Below are the code and all the weights of a small trained network. Each question names an input and a class and asks about switching units off, where a switched-off unit gives its printed mean instead of its output.

import numpy as np


def w(rows, s, z=0):
    codes = np.array(rows[::2]) - 128.0
    scale = np.full(codes.shape[1], s)
    scale[-1] = z or s
    return codes * scale


def norm(h):
    return h / np.sqrt((h * h).mean(-1, keepdims=True) + 1e-5)


def f(y):
    return np.maximum(y, 0)


def log_softmax(a):
    a = a - a.max(-1, keepdims=True)
    return a - np.log(np.exp(a).sum(-1, keepdims=True))


def net(x, mask):
    res = np.array(x, float).reshape(1, 7) / 4 @ E
    u = 0
    for l in range(2):
        y = f(norm(res) @ A[l][:, :-1].T + A[l][:, -1])
        res = res + np.where(mask[u : u + 12], y, B[l][:, -1]) @ B[l][:, :-1]
        u += 12
    return log_softmax(norm(res)[-1] @ U[:, :-1].T + U[:, -1])


A, B = {}, {}
E = w([
[135,212,130,212,52,217],'x0',
[176,132,31,122,128,121],'x1',
[200,139,161,19,105,166],'x2',
[129,132,131,129,120,123],'x3',
[92,216,95,107,255,165],'x4',
[32,81,71,65,83,191],'x5',
[130,131,129,127,131,127],'x6',
],0.0037)
A[0] = w([
[38,124,73,181,156,126,116],'L0N1',
[60,153,123,87,170,202,162],'L0N2',
[110,185,117,99,217,108,40],'L0N3',
[188,180,168,49,138,142,5],'L0N4',
[108,59,143,133,133,192,18],'L0N5',
[131,198,141,138,131,195,42],'L0N6',
[60,116,220,132,125,126,156],'L0N7',
[155,100,138,88,125,170,104],'L0N8',
[107,225,121,108,137,116,100],'L0N9',
[202,134,1,150,129,76,122],'L0N10',
[158,177,121,30,69,191,87],'L0N11',
[166,129,2,110,99,142,121],'L0N12',
],0.0073,0.0023)
B[0] = w([
[141,81,119,173,189,144,249],'L0N1',
[136,164,67,93,136,96,244],'L0N2',
[198,158,48,98,113,127,227],'L0N3',
[120,70,154,201,213,160,189],'L0N4',
[64,122,107,114,125,59,156],'L0N5',
[185,150,115,91,105,161,194],'L0N6',
[93,231,184,76,155,168,229],'L0N7',
[72,94,133,166,169,109,172],'L0N8',
[164,105,75,111,133,111,195],'L0N9',
[70,165,253,112,141,147,254],'L0N10',
[86,58,124,208,170,198,230],'L0N11',
[58,188,219,74,142,141,234],'L0N12',
],0.0056,0.0034)
A[1] = w([
[185,170,120,184,97,221,25],'L1N1',
[160,84,149,128,188,70,153],'L1N2',
[111,130,127,194,121,102,183],'L1N3',
[51,110,96,93,66,132,64],'L1N4',
[93,76,235,147,111,127,158],'L1N5',
[126,187,141,145,111,177,3],'L1N6',
[223,169,183,185,126,120,39],'L1N7',
[178,119,149,101,130,173,111],'L1N8',
[65,141,52,91,80,221,106],'L1N9',
[76,114,131,18,194,39,193],'L1N10',
[86,166,92,221,136,110,142],'L1N11',
[155,75,166,132,2,99,137],'L1N12',
],0.008,0.0023)
B[1] = w([
[123,82,104,79,56,101,180],'L1N1',
[93,89,95,119,66,146,192],'L1N2',
[129,93,97,113,150,169,166],'L1N3',
[167,132,151,161,190,67,165],'L1N4',
[134,172,93,113,164,161,233],'L1N5',
[154,135,145,99,59,144,160],'L1N6',
[80,90,142,167,166,2,187],'L1N7',
[52,110,114,158,140,183,151],'L1N8',
[153,112,164,173,133,24,197],'L1N9',
[157,138,150,160,53,140,255],'L1N10',
[126,74,155,77,115,195,183],'L1N11',
[188,198,38,94,189,160,176],'L1N12',
],0.0084,0.0067)
U = w([
[187,202,28,106,191,136,198],'0',
[113,95,143,157,166,6,168],'1',
[85,51,110,140,172,221,84],'2',
[142,116,121,104,23,121,162],'3',
[105,230,193,113,146,148,3],'4',
],0.011,0.0021)

Each question gives the input, the list of numbers given to net, and the class t.
The units are the neurons (one row each of A and B). Each row of codes is followed by its name. A weight is (code - 128) times the scale printed after its matrix; where a second scale follows, it is the last column's (A, B and U).
mask holds one flag per neuron, layer by layer. A switched-off neuron (its flag False) gives its mean, the last column of its row in B, instead of its output. The means were averaged over made-up inputs and are rounded, as every weight is.
A unit's drop is (log p(t) with every unit on - log p(t) with that unit switched off) / (log p(t) with every unit on - log p(t) with every unit switched off).
The circuit of an input: a set's keep is (log p(t) with only the set's units on - log p(t) with every unit switched off) / (log p(t) with every unit on - log p(t) with every unit switched off). Starting from the 12 units with the biggest drops (on a tie, the unit counted first), units are removed one at a time, each time the one whose removal leaves the highest keep (on an exact tie, the one counted first), for as long as the keep stays at least 0.8.
units of the circuit, in order: the units of the circuit, biggest drop first
k most important neurons: the k neurons with the biggest drops, biggest first
k most important neurons of layer l: the k neurons of layer l with the biggest drops, biggest first
input [-5,5,0,0,-7,-7,-7], class 0: units of the circuit, in order : [L1N12; L1N9]
input [-6,5,0,3,5,-7,-4], class 1: units of the circuit, in order : [L1N5; L1N12]
input [-7,-3,-6,6,6,4,6], class 3: 2 most important neurons : [L1N10; L1N5]
input [7,-2,7,-1,6,-5,7], class 2: 3 most important neurons : [L0N4; L0N11; L1N8]
input [-8,-2,1,-3,6,-5,-3], class 3: 3 most important neurons of layer 1 : [L1N10; L1N2; L1N5]
input [8,-1,6,5,7,-1,-6], class 3: units of the circuit, in order : [L1N1; L1N5]
input [0,-5,-3,-4,-4,-3,5], class 4: units of the circuit, in order : [L0N7]
input [4,-7,-1,5,-3,4,-5], class 4: 2 most important neurons : [L0N7; L1N7]
input [7,6,3,-7,6,8,5], class 1: 3 most important neurons of layer 1 : [L1N9; L1N5; L1N12]
input [6,-6,1,-7,-3,7,-1], class 1: 3 most important neurons of layer 1 : [L1N9; L1N4; L1N10]
input [5,8,-3,2,-1,-7,-8], class 4: 2 most important neurons : [L0N10; L0N12]
input [-7,0,5,1,4,7,7], class 1: units of the circuit, in order : [L1N9; L1N11; L1N5]
input [-7,1,2,-2,1,-4,-5], class 3: 2 most important neurons : [L1N10; L1N2]
input [-3,6,-3,-1,4,-8,-4], class 1: 2 most important neurons : [L1N7; L0N10]
input [-4,6,7,1,-6,-8,4], class 1: units of the circuit, in order : [L1N7]
input [3,3,8,4,7,8,-2], class 1: units of the circuit, in order : [L1N9; L1N5]
input [-1,8,3,-8,3,3,3], class 4: 2 most important neurons of layer 0 : [L0N12; L0N10]
input [3,-3,-1,-8,2,-2,-4], class 3: 2 most important neurons : [L1N1; L1N6]
input [0,4,0,4,2,2,7], class 4: 2 most important neurons : [L0N12; L0N10]
input [7,6,0,-2,-8,-6,-5], class 0: 3 most important neurons : [L1N12; L1N10; L1N9]
input [8,5,1,6,0,-3,2], class 3: units of the circuit, in order : [L1N1]
input [-8,-5,-6,-8,-2,-5,-3], class 3: units of the circuit, in order : [L1N10; L1N2; L1N7]
input [-8,0,4,7,-4,-3,2], class 3: 2 most important neurons : [L1N10; L1N2]
input [-8,4,8,-8,1,-7,-5], class 2: 2 most important neurons of layer 0 : [L0N4; L0N2]
input [-8,-2,-8,-6,-7,4,-6], class 2: 2 most important neurons of layer 1 : [L1N9; L1N7]
input [-8,7,7,-2,3,-5,-2], class 3: units of the circuit, in order : [L1N10; L1N2]
input [1,5,-6,6,3,6,1], class 1: units of the circuit, in order : [L1N9]
input [5,8,-5,-5,2,1,-2], class 4: 2 most important neurons : [L0N12; L0N10]
input [3,-1,1,5,6,-7,4], class 1: 2 most important neurons : [L1N7; L1N5]
input [3,-8,8,4,0,-5,-3], class 2: 3 most important neurons : [L0N4; L0N11; L1N8]
